The same points and some others measured another way (B), then each row and its match in B:
B:
1: -51	57	120	100	-596	-5	259	-102	-225	-279	-213	-372	-106	35	43	7	-81	-198	-588	-324	64	-35
2: 35	89	88	-22	-111	-72	-386	-97	-108	18	120	91	-369	-51	-1	-194	-285	-133	20	32	-7	47
3: 337	-118	-58	-256	261	-5	165	262	-506	-227	249	-119	142	232	275	396	357	300	121	121	-43	-209
4: -164	-128	35	469	-354	-78	353	-165	-187	-388	-366	-111	104	-96	-223	21	233	-142	-719	-271	16	72
5: 308	-272	-65	-349	421	21	214	318	-635	-283	298	-66	170	208	310	543	510	354	129	157	-50	-199
6: 457	367	384	236	-104	29	360	-578	-341	22	138	-447	-159	-186	-151	168	438	-233	-432	-161	197	-67
7: -301	128	-18	-308	21	-32	-386	213	198	188	-142	207	-102	-369	192	110	-31	687	195	187	-281	-307
8: 127	-284	107	239	-10	161	789	213	-766	-422	-279	-272	187	57	119	484	682	281	-413	-259	-32	-156
9: 426	422	341	145	74	-105	-143	-496	-211	254	148	-179	-83	-66	-148	2	193	-163	-151	-58	182	-25
10: -202	38	-24	68	-73	71	14	68	-43	-81	-487	76	-157	-284	-39	108	18	558	-125	11	-331	-225
11: -358	25	74	-212	-355	278	430	83	-27	-204	-365	-232	-355	-636	195	390	236	676	-331	-22	-364	-389
12: -80	-30	111	104	-403	-46	44	-195	-277	-259	-260	-200	-154	48	-84	-5	-147	-241	-585	-287	44	71
13: -101	-89	-50	421	-166	-200	72	-83	-56	-282	-136	45	221	15	-192	-62	188	-139	-454	-102	57	80
14: 214	-175	-14	-197	310	-65	25	333	-511	-110	178	28	240	230	278	340	388	323	154	61	6	-150
15: -51	41	103	62	-137	-56	-304	-8	-120	12	74	118	-312	-101	19	-191	-188	-86	11	1	-2	43
16: -117	39	-3	-110	-11	-304	-606	-3	79	96	179	219	91	43	39	-145	-136	-69	-16	68	96	52
17: -93	64	60	-12	-113	-184	-500	-33	-27	75	7	165	-117	23	-10	-202	-277	-88	-37	-26	35	56
18: -117	15	107	184	-172	-163	-410	-13	-137	54	-127	174	-103	60	-63	-260	-256	-152	-125	-145	65	116
19: 79	211	2	-10	-186	-235	-403	61	-31	86	-113	-1	139	282	50	-160	-277	37	-32	-82	43	-65
20: -219	4	19	-123	-23	-16	-241	196	-15	53	-118	175	-157	-243	133	39	-27	435	102	83	-188	-172
21: 41	-68	-306	712	-13	-312	266	-116	133	-485	-271	88	586	123	-424	-23	393	25	-506	58	-59	14
22: -48	-28	-232	757	155	-439	-130	28	200	-146	-261	369	725	154	-397	-189	352	109	-221	61	15	56
23: 205	13	-36	-149	-112	25	49	164	-152	-234	607	-91	-318	-68	259	-2	55	-75	199	245	2	-106
24: 34	75	37	-100	-94	-102	-343	-11	-87	-18	187	65	-237	-11	66	-125	-210	-66	45	72	2	1
25: 34	75	38	-175	-153	-69	-311	40	-41	-41	413	26	-345	-91	166	-136	-177	-138	114	140	20	-17
26: -290	116	-25	114	-13	-44	-317	86	96	116	-682	268	-33	-230	-111	-21	-160	659	-17	-11	-351	-204
27: -75	57	68	32	-144	-158	-439	32	-71	58	3	147	-124	42	16	-212	-245	-81	-11	-40	33	47
28: 105	19	-211	415	-67	-248	76	-128	60	-365	-61	28	292	134	-271	-63	154	-77	-343	77	-26	14
29: 81	123	47	-1	-206	12	-153	-300	-121	-184	-23	-91	-492	-101	-125	-100	-313	-177	-239	12	-92	32
30: -207	84	-41	-321	39	-66	-470	194	134	131	-6	214	-154	-247	169	37	-138	487	232	205	-223	-209
31: -250	-4	92	208	-194	50	50	39	-127	-67	-469	49	-135	-252	-58	28	28	340	-243	-145	-193	-112
32: -176	6	83	-52	-147	-264	-678	-54	-99	100	-116	197	-24	171	-40	-230	-394	-194	-169	-162	100	164
33: 12	-34	67	183	-258	23	116	64	-217	-215	172	-49	-270	-89	66	-103	37	-148	-102	-26	26	19
34: 1	47	26	209	-86	-77	-201	-75	-163	-79	-277	92	-161	22	-135	-131	-196	23	-142	-67	-92	14
35: -430	71	51	-137	-90	60	-164	134	95	111	-536	147	-149	-477	71	171	14	765	-71	6	-360	-296
36: -132	-6	73	25	-310	-216	-381	-84	-143	-69	-121	17	-17	188	-29	-185	-315	-284	-347	-229	130	139
37: 476	332	234	174	-76	11	270	-468	-253	-68	204	-370	-171	-90	-115	110	289	-203	-296	-21	124	-81
38: 187	-188	25	-156	219	-4	191	333	-538	-159	180	-48	207	156	291	375	467	305	65	15	17	-168
39: 30	-132	-52	341	-521	118	698	171	-228	-594	178	-300	-223	-128	115	-3	257	-156	-329	-49	-19	-76
40: 15	34	144	19	-207	34	-126	-100	-211	-91	86	-24	-435	-137	19	-102	-163	-152	-107	-34	-11	30
41: 63	126	62	-36	-412	-40	114	-26	-191	-193	-142	-299	-42	102	87	42	-92	-15	-352	-179	9	-125
42: -60	61	-12	11	-78	-289	-575	-41	17	51	22	176	65	155	-50	-208	-271	-136	-80	-17	76	87
43: 99	-11	-54	184	-255	-19	157	144	-128	-311	280	-62	-185	5	89	-124	27	-125	-12	91	-4	-40
44: 137	-20	52	187	-451	178	558	-129	-303	-511	121	-379	-479	-166	19	45	76	-237	-420	-63	-46	-40
45: -57	123	31	3	-282	-268	-522	-68	-39	29	-161	48	37	254	-49	-239	-418	-198	-223	-161	85	73
46: -52	7	66	131	-245	-107	-154	-42	-154	-108	-59	-6	-105	28	-26	-130	-130	-148	-237	-121	46	51
47: 39	73	25	56	-96	-80	-282	-78	-133	-59	-59	65	-228	20	-62	-128	-238	-41	-67	3	-55	12
48: 372	388	240	50	133	-197	-373	-273	-77	315	351	-22	-11	-5	-23	-90	110	-112	122	78	196	-32
49: -134	-22	101	85	-287	-78	-122	-61	-180	-127	-116	-23	-152	-34	-13	-77	-106	-138	-324	-172	31	54
50: 100	-5	-155	290	-240	-94	29	241	-28	-301	237	55	-65	121	56	-253	-64	-102	82	125	-20	-29
51: 374	262	126	53	43	-80	-96	-198	-157	45	288	-111	-141	3	-11	-28	89	-81	42	95	71	-74
52: 75	38	-15	10	-228	-79	-138	-193	-164	-249	-33	-104	-215	87	-85	-65	-251	-211	-321	-47	-15	45
53: 289	511	4	7	-612	13	254	24	21	-109	-299	-531	-25	186	139	-31	-239	252	-176	-123	-126	-397
54: 249	-235	-21	97	356	-18	246	190	-667	-252	-245	10	308	281	30	402	448	362	-112	-79	-85	-112
55: 69	488	86	283	-546	-154	-68	238	86	198	-500	-188	246	236	104	-277	-250	338	-13	-256	-34	-301
56: 9	39	10	-140	-288	-112	-197	-190	-134	-214	-10	-153	-189	93	-10	-19	-279	-232	-378	-88	21	43
57: 134	-77	-228	27	-286	-46	216	498	18	-415	761	-69	-96	48	370	-143	137	-95	291	312	37	-134
58: 80	-3	-111	10	-248	-100	-55	302	7	-232	567	12	-137	37	255	-186	-26	-144	203	210	52	-65
59: 62	147	30	-171	-210	-184	-307	155	-67	51	133	-55	90	188	214	-71	-134	17	25	-33	93	-112
60: -198	-43	110	96	-264	145	300	5	-217	-217	-338	-123	-254	-333	29	175	156	290	-352	-133	-186	-159
61: -53	70	-37	53	-57	-305	-553	-131	58	11	-25	174	84	135	-136	-190	-247	-138	-150	10	48	93
62: 153	-155	48	-120	262	-81	-4	311	-499	-42	85	52	263	202	234	297	376	308	103	-10	21	-131
63: -7	-10	100	273	-343	69	223	-170	-260	-305	-179	-158	-343	-131	-116	-50	-44	-160	-414	-155	-46	35
64: 541	396	177	-104	9	-56	17	-420	-125	47	513	-333	-208	-77	11	95	202	-184	-56	144	138	-125
65: -13	-93	-261	852	168	-387	93	-10	125	-285	-371	309	751	139	-455	-88	480	147	-352	36	-34	38
66: -170	24	72	-100	-121	-274	-694	-23	-53	138	-22	201	-19	127	10	-212	-349	-167	-102	-113	104	127
67: 194	-219	8	-138	393	-77	-23	307	-578	-82	38	81	283	252	200	353	395	340	120	18	-6	-113
68: 184	-65	-238	-115	-152	-23	187	353	9	-427	768	-77	-151	-20	319	-7	162	-33	250	388	-24	-157
69: 8	72	-105	249	28	-312	-421	-107	39	-47	-162	216	204	182	-225	-185	-132	-46	-156	11	5	68
70: 103	-9	111	-8	-319	33	400	33	-374	-276	-18	-376	21	35	174	231	254	2	-398	-201	61	-138
71: 118	119	59	107	-625	90	552	-120	-268	-428	-230	-535	-135	56	56	120	9	-98	-618	-265	-16	-155
72: 180	481	27	32	-474	-107	-71	141	73	104	-281	-276	87	217	156	-159	-279	284	5	-120	-62	-318

70	117	70	-169	-90	-1	22	-145	43	-62	-204	131	9	-84	13	-7	-12	-40	81	12	-153	40	68	94	86	77	33 -> 2
57	-202	-115	-40	211	107	-10	-30	54	105	-29	3	65	-66	-25	119	-224	3	-146	53	83	188	123	-59	128	-58	-69 -> 13
87	-146	-93	6	224	169	-4	107	11	129	-114	-25	35	-70	-32	107	-155	-107	-135	3	-68	223	150	-59	89	-7	-39 -> 16
0	-89	-70	-16	50	53	-43	-1	37	9	157	-77	53	-57	-102	77	91	-91	-102	-81	-54	106	-31	-57	-31	7	-57 -> 41
-119	93	-79	-114	-69	-9	11	-110	242	-221	-25	-47	-8	184	-192	76	127	155	19	91	-108	88	-144	34	-23	-25	105 -> 54
152	115	65	285	48	27	-98	-212	-177	-53	-91	101	69	-375	31	-96	-206	-8	-67	-133	65	-352	-7	69	2	80	-15 -> 57
-207	-264	-96	48	-14	-84	-128	-94	105	-75	461	-107	-148	180	-6	90	254	-201	-224	-173	100	26	-272	-113	12	64	-78 -> 72
86	152	78	-75	-132	-90	-62	-135	6	-9	59	91	11	-81	-78	-43	55	57	83	-62	-97	-57	-38	-15	-24	87	55 -> 51
-18	-265	-66	5	168	-92	-91	-255	20	179	279	-17	157	-113	-188	46	-366	259	-144	173	344	-119	40	-130	44	-84	-97 -> 65
79	109	103	-158	-97	-77	-33	-194	-59	-22	43	43	164	-181	-147	-35	-42	79	86	36	-112	-161	74	83	0	86	29 -> 27
-42	-217	-161	10	140	127	-36	76	103	-31	99	-80	-67	86	36	155	93	-210	-210	-123	-29	275	-46	-67	97	-9	-52 -> 71
-39	-191	-173	41	163	168	-16	117	130	-38	7	-69	-102	107	56	160	92	-225	-213	-124	-54	322	-44	-69	96	-12	-41 -> 59
91	107	49	-103	-114	-89	-81	-63	18	50	145	70	-7	-22	-76	-12	87	42	58	-86	-111	43	-23	-68	-10	87	62 -> 48
64	-106	-118	-212	98	140	43	41	95	-21	-52	-39	113	-41	-32	158	3	-83	-82	1	-125	327	134	28	122	-43	-45 -> 36
86	96	80	-179	-71	8	27	-126	18	0	-197	124	35	-116	-13	-10	-45	-40	80	26	-152	45	102	71	66	76	14 -> 29
28	-66	-44	-131	61	84	21	-31	81	-11	-144	44	-8	0	28	87	-37	-101	-56	17	-103	194	82	30	129	24	-8 -> 17
-22	41	63	-219	-112	-92	-9	-224	72	-85	-20	77	52	0	-77	5	-12	61	58	82	-79	-55	17	88	79	68	42 -> 34
56	68	83	-178	-77	-62	-25	-181	-5	-58	-59	94	76	-67	-41	-12	-70	40	52	46	-115	-89	80	108	106	99	68 -> 63
-90	-73	68	-30	0	-81	-54	-167	13	21	19	25	-31	55	-103	-12	-100	-17	-37	89	-22	-171	-25	16	36	122	32 -> 31
38	65	26	-256	-110	-24	34	-207	89	-84	-75	79	104	-109	-59	28	22	41	73	55	-77	73	49	84	53	5	-22 -> 18
-17	-224	-122	-142	154	71	2	-34	129	31	-15	3	4	84	3	145	-122	-28	-144	68	34	248	78	-30	175	-33	-31 -> 69
-35	-62	60	211	127	58	-48	-27	-62	159	-131	5	-89	-81	-98	-35	-158	-146	-71	25	-29	-139	-8	-76	-75	103	-40 -> 30
69	51	19	-68	6	53	3	-66	22	-20	-169	79	1	-80	6	21	-40	-74	5	-12	-128	59	65	45	71	61	18 -> 24
33	-96	-61	111	134	95	-41	-85	14	-94	-179	91	-87	-21	176	53	-165	-126	-176	-80	17	2	22	72	222	60	24 -> 39
-68	-93	1	67	93	55	-14	-44	58	46	-153	31	-117	53	-21	29	-94	-132	-83	38	-44	15	-15	-33	42	69	-5 -> 60
-41	-7	98	118	43	-19	-58	-113	-57	73	-72	23	-35	-63	-122	-56	-139	-56	-21	53	-47	-223	-14	-15	-52	129	15 -> 20
109	-51	-65	-107	115	153	23	70	16	62	-95	-32	113	-128	-75	103	-29	-101	-50	-16	-148	240	147	-10	42	-17	-47 -> 56
60	-36	-75	-149	53	130	59	-23	113	-12	-187	44	29	-76	7	98	-10	-93	-30	5	-88	287	90	8	80	-40	-62 -> 52
110	113	50	-92	-100	-82	-85	-46	1	71	142	70	8	-48	-89	-12	63	49	55	-87	-107	41	-9	-81	-16	86	59 -> 37
-190	-259	-86	97	-7	-77	-141	-78	75	-38	491	-119	-137	132	-18	74	260	-223	-229	-199	109	4	-284	-142	-36	68	-98 -> 53
49	-74	-93	-247	68	131	65	16	121	-24	-125	-11	95	-26	-41	139	18	-73	-38	39	-145	330	129	32	107	-40	-38 -> 32
32	-9	-62	52	63	63	-62	36	12	3	123	-88	67	-74	-150	58	70	-31	-76	-82	-89	68	-34	-60	-66	12	-7 -> 70
